Below are the code and all the weights of a small trained network. Each question names an input and a target symbol and asks about switching units off, where a switched-off unit gives its printed mean instead of its output.

import numpy as np


def w(rows, s, z=0):
    codes = np.array(rows[::2]) - 128.0
    scale = np.full(codes.shape[1], s)
    scale[-1] = z or s
    return codes * scale


def norm(h):
    return h / np.sqrt((h * h).mean(-1, keepdims=True) + 1e-5)


def f(y):
    return np.maximum(y, 0)


def softmax(a):
    e = np.exp(a - a.max(-1, keepdims=True))
    return e / e.sum(-1, keepdims=True)


def log_softmax(a):
    a = a - a.max(-1, keepdims=True)
    return a - np.log(np.exp(a).sum(-1, keepdims=True))


def net(x, mask):
    ids = ['γδεζηθλμξπστψω'.index(c) for c in x.split()]
    T = len(ids)
    res = E[ids] + P[:T]
    r = norm(res)
    for j in range(2):
        rows = slice(2 * j, 2 * j + 2)
        q, k, v = (r @ M[0][rows].T for M in (Q, K, V))
        z = softmax(np.where(np.tri(T) > 0, q @ k.T / 2**0.5, -1e9)) @ v
        o = O[0][rows]
        res = res + np.where(mask[j], z, o[:, -1]) @ o[:, :-1]
    y = f(norm(res) @ A[0][:, :-1].T + A[0][:, -1])
    res = res + np.where(mask[2:6], y, B[0][:, -1]) @ B[0][:, :-1]
    return log_softmax(norm(res)[-1] @ U[:, :-1].T + U[:, -1])


Q, K, V, O, A, B = {}, {}, {}, {}, {}, {}
E = w([
[86,45,126,133,110,130],'γ',
[118,102,97,149,65,129],'δ',
[126,91,104,147,54,162],'ε',
[104,76,50,183,107,169],'ζ',
[117,109,189,115,120,187],'η',
[50,137,123,154,185,129],'θ',
[144,172,152,107,55,176],'λ',
[131,153,43,154,89,191],'μ',
[92,117,207,140,186,105],'ξ',
[85,124,125,174,233,196],'π',
[101,201,217,96,134,70],'σ',
[42,166,108,187,253,56],'τ',
[134,176,112,187,135,1],'ψ',
[142,247,61,129,104,147],'ω',
],0.016)
P = w([
[78,146,160,175,83,133],'0',
[68,150,163,182,73,137],'1',
[101,125,93,46,113,154],'2',
[161,129,165,122,117,126],'3',
[112,171,185,175,163,128],'4',
[40,134,115,23,253,225],'5',
],0.021)
Q[0] = w([
[165,99,157,177,96,115],'H1',
[220,50,89,79,179,120],'H1',
[118,99,179,183,92,190],'H2',
[249,36,110,41,162,126],'H2',
],0.015)
K[0] = w([
[212,112,171,166,137,127],'H1',
[32,65,145,138,32,147],'H1',
[221,119,123,79,175,144],'H2',
[45,12,171,201,6,177],'H2',
],0.013)
V[0] = w([
[180,135,167,196,87,138],'H1',
[134,224,146,71,134,171],'H1',
[82,97,207,84,108,71],'H2',
[135,194,95,101,106,6],'H2',
],0.017)
O[0] = w([
[240,137,139,168,115,80,149],'H1',
[109,165,220,118,58,175,231],'H1',
[138,113,215,54,185,67,255],'H2',
[142,226,98,148,118,7,42],'H2',
],0.016,0.0072)
A[0] = w([
[134,145,97,151,98,248,45],'N1',
[196,173,201,100,178,92,116],'N2',
[93,233,143,148,116,52,132],'N3',
[8,142,98,41,141,140,254],'N4',
],0.017,0.0094)
B[0] = w([
[52,230,146,112,204,27,168],'N1',
[29,114,107,156,69,59,205],'N2',
[233,99,140,65,208,250,197],'N3',
[78,179,37,36,14,150,252],'N4',
],0.017,0.016)
U = w([
[126,39,89,64,208,82,85],'γ',
[172,126,66,164,79,57,163],'δ',
[200,78,86,167,88,136,171],'ε',
[110,108,66,190,201,131,194],'ζ',
[118,76,198,153,175,193,130],'η',
[118,137,44,100,37,121,189],'θ',
[150,166,161,200,23,126,107],'λ',
[99,226,131,214,161,111,158],'μ',
[45,106,157,148,140,31,82],'ξ',
[23,149,160,115,251,195,59],'π',
[133,178,227,32,191,86,2],'σ',
[137,126,82,39,197,182,135],'τ',
[199,166,84,107,202,64,174],'ψ',
[193,194,136,184,140,217,155],'ω',
],0.013,0.0088)

Each question gives the input, a string of symbols that net reads in full, and the target symbol t.
The units are the heads (2 rows each of Q, K, V and O) and the neurons (one row each of A and B). Each row of codes is followed by its name. A weight is (code - 128) times the scale printed after its matrix; where a second scale follows, it is the last column's (O, A, B and U).
mask holds one flag per unit, heads first, then neurons. A switched-off unit (its flag False) gives its mean, the last column of its rows in O or B, instead of its output. The means were averaged over made-up inputs and are rounded, as every weight is.
A unit's drop is (log p(t) with every unit on - log p(t) with that unit switched off) / (log p(t) with every unit on - log p(t) with every unit switched off).
The circuit of an input: a set's keep is (log p(t) with only the set's units on - log p(t) with every unit switched off) / (log p(t) with every unit on - log p(t) with every unit switched off). Starting from all 6 units, units are removed one at a time, each time the one whose removal leaves the highest keep (on an exact tie, the one counted first), for as long as the keep stays at least 0.8.
units of the circuit, in order: the units of the circuit, biggest drop first
unit that matters most: the unit with the biggest drop
k most important neurons: the k neurons with the biggest drops, biggest first
heads that matter: for each layer, one digit per head in row order, 1 if its drop is at least 0.15 and else 0, layers parted by /
input ξ η ψ λ μ, target ψ: heads that matter -> 01
input π θ ψ η ψ, target ψ: heads that matter -> 01
input σ ξ ω ζ π θ, target θ: heads that matter -> 00
input ξ σ ξ μ η, target ξ: units of the circuit, in order -> [N2 N4 N3]
input ω λ γ ψ λ μ, target θ: heads that matter -> 00
input ξ γ ξ ζ ζ η, target θ: heads that matter -> 10
input ξ ω ψ ξ ξ, target ψ: units of the circuit, in order -> [H2 N3]
input ζ σ σ σ ε, target σ: unit that matters most -> H2
input τ η ψ ζ, target ζ: units of the circuit, in order -> [H1 H2 N4 N1]
input ω η ε μ ξ, target ξ: units of the circuit, in order -> [N2 N4]
input ξ ξ μ ξ μ η, target θ: heads that matter -> 00
input μ π ξ σ θ, target σ: 2 most important neurons -> [N3 N2]
input π θ γ λ δ ψ, target θ: heads that matter -> 00
input γ ε ξ η μ, target ξ: heads that matter -> 01
input ψ ψ ξ η η, target ξ: units of the circuit, in order -> [N2 N4 H1]
input τ ψ σ ψ η, target ψ: units of the circuit, in order -> [H2 H1]
input ζ η ζ τ γ, target τ: units of the circuit, in order -> [N3 H2]
input η η σ ω ξ, target ω: most important neuron -> [N3]
input ε δ ζ ζ λ, target λ: heads that matter -> 10
input ζ τ γ π ξ, target π: most important neuron -> [N1]
